Below is a small trained network, with its code and all its weights. Each question gives an input and a class and asks what happens when units are switched off, that is, made to give their printed mean instead of their output.

import numpy as np


def w(rows, s, z=0):
    codes = np.array(rows[::2]) - 128.0
    scale = np.full(codes.shape[1], s)
    scale[-1] = z or s
    return codes * scale


def norm(h):
    return h / np.sqrt((h * h).mean(-1, keepdims=True) + 1e-5)


def f(y):
    return np.maximum(y, 0)


def log_softmax(a):
    a = a - a.max(-1, keepdims=True)
    return a - np.log(np.exp(a).sum(-1, keepdims=True))


def net(x, mask):
    res = np.array(x, float).reshape(1, 6) / 4 @ E
    u = 0
    for l in range(4):
        y = f(norm(res) @ A[l][:, :-1].T + A[l][:, -1])
        res = res + np.where(mask[u : u + 6], y, B[l][:, -1]) @ B[l][:, :-1]
        u += 6
    return log_softmax(norm(res)[-1] @ U[:, :-1].T + U[:, -1])


A, B = {}, {}
E = w([
[176,133,85,37,26,88],'x0',
[134,210,156,196,84,115],'x1',
[9,249,164,189,136,181],'x2',
[41,57,176,191,80,74],'x3',
[108,46,115,45,239,142],'x4',
[113,145,213,109,29,186],'x5',
],0.0011)
A[0] = w([
[98,145,153,112,58,55,203],'0.n0',
[46,108,153,196,189,89,184],'0.n1',
[121,99,126,165,198,136,8],'0.n2',
[68,168,121,105,239,169,142],'0.n3',
[141,109,54,225,223,82,96],'0.n4',
[90,250,252,168,119,157,51],'0.n5',
],0.003,0.0017)
B[0] = w([
[140,99,49,137,206,131,253],'0.n0',
[177,137,39,65,61,114,250],'0.n1',
[183,133,93,96,134,120,146],'0.n2',
[160,96,102,121,144,249,231],'0.n3',
[215,77,98,177,209,101,210],'0.n4',
[122,212,109,253,23,158,248],'0.n5',
],0.0029,0.0019)
A[1] = w([
[86,201,198,96,181,149,2],'1.n0',
[122,25,215,134,81,128,78],'1.n1',
[173,25,112,25,231,110,107],'1.n2',
[81,254,132,82,176,182,79],'1.n3',
[120,38,105,184,15,85,186],'1.n4',
[158,220,97,67,108,179,120],'1.n5',
],0.0027)
B[1] = w([
[254,34,181,225,63,213,128],'1.n0',
[52,25,229,146,189,102,148],'1.n1',
[118,165,168,197,76,144,252],'1.n2',
[114,7,152,176,87,101,153],'1.n3',
[101,128,179,77,223,96,250],'1.n4',
[128,53,147,100,151,44,187],'1.n5',
],0.003,0.0027)
A[2] = w([
[62,254,151,245,18,161,42],'2.n0',
[47,51,140,109,99,151,52],'2.n1',
[159,52,77,43,199,71,142],'2.n2',
[23,89,38,60,73,189,5],'2.n3',
[188,204,32,174,109,107,92],'2.n4',
[201,170,136,2,61,84,50],'2.n5',
],0.0029,0.0014)
B[2] = w([
[70,159,197,230,31,253,232],'2.n0',
[73,51,122,54,148,132,160],'2.n1',
[124,193,171,163,93,150,251],'2.n2',
[44,128,51,28,167,176,155],'2.n3',
[36,121,190,79,90,109,203],'2.n4',
[206,200,175,41,83,127,181],'2.n5',
],0.0035,0.0029)
A[3] = w([
[183,57,86,59,193,127,91],'3.n0',
[152,55,136,58,72,170,106],'3.n1',
[115,49,181,187,138,80,119],'3.n2',
[211,202,190,15,54,108,7],'3.n3',
[142,161,79,117,252,226,83],'3.n4',
[177,97,69,191,209,36,48],'3.n5',
],0.0031,0.0016)
B[3] = w([
[96,166,156,215,49,121,182],'3.n0',
[96,181,139,92,175,29,198],'3.n1',
[80,121,145,69,186,71,193],'3.n2',
[205,217,186,3,64,73,254],'3.n3',
[215,33,26,138,210,242,197],'3.n4',
[195,87,20,186,108,67,182],'3.n5',
],0.0027,0.0021)
U = w([
[28,214,54,161,171,23,5],'0',
[44,200,190,228,31,197,251],'1',
[60,55,216,63,186,37,163],'2',
[211,45,25,193,232,193,202],'3',
[214,47,34,212,200,2,103],'4',
[18,65,25,19,196,188,5],'5',
[200,212,208,8,70,36,244],'6',
],0.0041,0.0028)

Each question gives the input, the list of numbers given to net, and the class t.
The units are the neurons (one row each of A and B). Each row of codes is followed by its name. A weight is (code - 128) times the scale printed after its matrix; where a second scale follows, it is the last column's (A, B and U).
mask holds one flag per neuron, layer by layer. A switched-off neuron (its flag False) gives its mean, the last column of its row in B, instead of its output. The means were averaged over made-up inputs and are rounded, as every weight is.
A unit's drop is (log p(t) with every unit on - log p(t) with that unit switched off) / (log p(t) with every unit on - log p(t) with every unit switched off).
The circuit of an input: a set's keep is (log p(t) with only the set's units on - log p(t) with every unit switched off) / (log p(t) with every unit on - log p(t) with every unit switched off). Starting from the 12 units with the biggest drops (on a tie, the unit counted first), units are removed one at a time, each time the one whose removal leaves the highest keep (on an exact tie, the one counted first), for as long as the keep stays at least 0.8.
circuit, biggest first: the units of the circuit, biggest drop first
top k neurons: the k neurons with the biggest drops, biggest first
top k neurons in layer l: the k neurons of layer l with the biggest drops, biggest first
drop of u: that unit's drop, to one decimal
input [-1,7,0,4,5,-5], class 4: circuit, biggest first => 0.n4
input [5,-7,-4,-2,4,-7], class 6: circuit, biggest first => 2.n2, 1.n2
input [1,-2,2,-4,4,3], class 5: top 2 neurons => 0.n3, 0.n4
input [-4,8,-5,8,2,0], class 4: circuit, biggest first => 2.n0, 2.n4, 0.n4
input [1,-7,8,5,0,-1], class 5: top 2 neurons => 0.n1, 1.n2
input [-6,-3,1,5,4,-6], class 3: top 2 neurons => 0.n3, 3.n4
input [-5,8,2,4,6,-3], class 3: top 3 neurons => 0.n3, 0.n4, 2.n0
input [0,-7,-7,-5,0,-4], class 6: top 2 neurons => 0.n0, 2.n2
input [4,0,1,7,3,-6], class 4: top 2 neurons => 2.n0, 3.n5
input [-7,0,3,6,1,-2], class 3: top 2 neurons => 1.n2, 0.n3
input [-1,4,-5,4,4,-2], class 4: top 2 neurons in layer 3 => 3.n5, 3.n3
input [-3,5,1,3,8,-1], class 3: top 2 neurons in layer 0 => 0.n3, 0.n4
input [8,1,7,8,5,-6], class 5: drop of 2.n3 => 0.3
input [-4,-8,8,5,6,-6], class 3: drop of 3.n4 => 0.2
input [8,-4,-6,-6,8,-5], class 6: drop of 1.n2 => 0.1
input [5,-6,6,7,0,4], class 5: top neuron in layer 0 => 0.n0
